Below is a small trained network, with its code and all its weights. Each question gives an input and a target symbol and asks what happens when units are switched off, that is, made to give their printed mean instead of their output.

import numpy as np


def w(rows, s, z=0):
    codes = np.array(rows[::2]) - 128.0
    scale = np.full(codes.shape[1], s)
    scale[-1] = z or s
    return codes * scale


def f(y):
    return y / 2 * (1 + np.tanh(0.7978845608 * (y + 0.044715 * y**3)))


def softmax(a):
    e = np.exp(a - a.max(-1, keepdims=True))
    return e / e.sum(-1, keepdims=True)


def log_softmax(a):
    a = a - a.max(-1, keepdims=True)
    return a - np.log(np.exp(a).sum(-1, keepdims=True))


def net(x, mask):
    ids = ['αβδεζηθλξτω'.index(c) for c in x.split()]
    T = len(ids)
    res = E[ids] + P[:T]
    r = res
    for j in range(3):
        rows = slice(3 * j, 3 * j + 3)
        q, k, v = (r @ M[0][rows].T for M in (Q, K, V))
        z = softmax(np.where(np.tri(T) > 0, q @ k.T / 3**0.5, -1e9)) @ v
        o = O[0][rows]
        res = res + np.where(mask[j], z, o[:, -1]) @ o[:, :-1]
    y = f(res @ A[0][:, :-1].T + A[0][:, -1])
    res = res + np.where(mask[3:7], y, B[0][:, -1]) @ B[0][:, :-1]
    return log_softmax(res[-1] @ U[:, :-1].T + U[:, -1])


Q, K, V, O, A, B = {}, {}, {}, {}, {}, {}
E = w([
[140,202,174],'α',
[144,121,96],'β',
[117,108,112],'δ',
[100,75,116],'ε',
[150,200,139],'ζ',
[122,100,91],'η',
[121,131,126],'θ',
[113,170,210],'λ',
[122,156,172],'ξ',
[140,136,171],'τ',
[207,253,136],'ω',
],0.024)
P = w([
[24,162,169],'0',
[70,190,123],'1',
[198,64,254],'2',
[56,152,222],'3',
[7,189,98],'4',
[161,74,221],'5',
],0.0077)
Q[0] = w([
[208,87,95],'head 0',
[161,54,22],'head 0',
[51,71,127],'head 0',
[100,86,163],'head 1',
[64,163,136],'head 1',
[86,201,5],'head 1',
[99,32,155],'head 2',
[153,182,48],'head 2',
[179,83,161],'head 2',
],0.011)
K[0] = w([
[37,58,206],'head 0',
[158,15,121],'head 0',
[103,176,110],'head 0',
[188,140,214],'head 1',
[80,151,253],'head 1',
[250,217,14],'head 1',
[140,173,109],'head 2',
[167,120,118],'head 2',
[94,166,141],'head 2',
],0.0071)
V[0] = w([
[28,129,232],'head 0',
[178,87,104],'head 0',
[138,242,102],'head 0',
[193,164,40],'head 1',
[95,248,183],'head 1',
[161,159,133],'head 1',
[228,130,175],'head 2',
[121,164,255],'head 2',
[171,141,144],'head 2',
],0.0084)
O[0] = w([
[139,1,145,183],'head 0',
[199,166,110,73],'head 0',
[99,88,215,230],'head 0',
[133,248,84,83],'head 1',
[126,153,132,252],'head 1',
[61,170,166,146],'head 1',
[165,130,188,127],'head 2',
[117,202,162,213],'head 2',
[125,85,193,133],'head 2',
],0.0066,0.011)
A[0] = w([
[151,140,215,153],'neuron 0',
[125,94,44,185],'neuron 1',
[142,64,195,255],'neuron 2',
[123,1,112,231],'neuron 3',
],0.0091,0.0021)
B[0] = w([
[162,52,105,248],'neuron 0',
[131,66,97,139],'neuron 1',
[176,254,4,231],'neuron 2',
[160,145,167,180],'neuron 3',
],0.0093,0.013)
U = w([
[121,109,174,42],'α',
[141,152,70,197],'β',
[124,32,149,158],'δ',
[131,131,79,125],'ε',
[23,153,165,227],'ζ',
[87,156,6,81],'η',
[107,107,104,61],'θ',
[242,164,46,176],'λ',
[169,100,217,52],'ξ',
[226,78,100,148],'τ',
[37,236,94,1],'ω',
],0.011,0.0036)

Each question gives the input, a string of symbols that net reads in full, and the target symbol t.
The units are the heads (3 rows each of Q, K, V and O) and the neurons (one row each of A and B). Each row of codes is followed by its name. A weight is (code - 128) times the scale printed after its matrix; where a second scale follows, it is the last column's (O, A, B and U).
mask holds one flag per unit, heads first, then neurons. A switched-off unit (its flag False) gives its mean, the last column of its rows in O or B, instead of its output. The means were averaged over made-up inputs and are rounded, as every weight is.
A unit's drop is (log p(t) with every unit on - log p(t) with that unit switched off) / (log p(t) with every unit on - log p(t) with every unit switched off).
The circuit of an input: a set's keep is (log p(t) with only the set's units on - log p(t) with every unit switched off) / (log p(t) with every unit on - log p(t) with every unit switched off). Starting from all 7 units, units are removed one at a time, each time the one whose removal leaves the highest keep (on an exact tie, the one counted first), for as long as the keep stays at least 0.8.
circuit, biggest first: the units of the circuit, biggest drop first
top k neurons: the k neurons with the biggest drops, biggest first
heads that matter: for each layer, one digit per head in row order, 1 if its drop is at least 0.15 and else 0, layers parted by /
drop of u: that unit's drop, to one decimal
input ω ω ζ ζ, target ξ: heads that matter : 001
input ζ ε ξ λ β α, target λ: circuit, biggest first : (neuron 2; head 1)
input ω α δ η, target ζ: top neuron : (neuron 2)
input ζ ζ α λ β, target ζ: circuit, biggest first : (neuron 2; neuron 0)
input η λ ζ ξ θ, target ζ: heads that matter : 000
input ζ ω ζ ζ α ε, target λ: heads that matter : 000
input λ ξ η, target λ: heads that matter : 010
input ζ δ ω ζ δ, target ζ: circuit, biggest first : (neuron 2; head 1)
input δ ξ ω ε β, target ω: circuit, biggest first : (head 1; neuron 0)
input η ξ ω ζ ε, target ζ: top 2 neurons : (neuron 2; neuron 0)
input ε β ω δ δ, target ω: heads that matter : 110
input η ε ω ζ ζ δ, target λ: top 2 neurons : (neuron 2; neuron 3)
input ω ω β ζ, target ξ: circuit, biggest first : (head 2; head 0)
input β ζ α τ α, target ζ: top 2 neurons : (neuron 2; neuron 3)
input ξ τ η, target λ: top 2 neurons : (neuron 0; neuron 3)
input β β β δ ζ, target ζ: circuit, biggest first : (neuron 2)
input ω λ ζ α β, target ζ: drop of neuron 2 : 0.8
input α η ζ ω β τ, target λ: drop of neuron 2 : 1.7
input θ η α, target λ: drop of neuron 2 : 0.6
input α ξ ε, target λ: circuit, biggest first : (neuron 2)
input δ ω ε ζ ε θ, target λ: circuit, biggest first : (neuron 2; head 1)
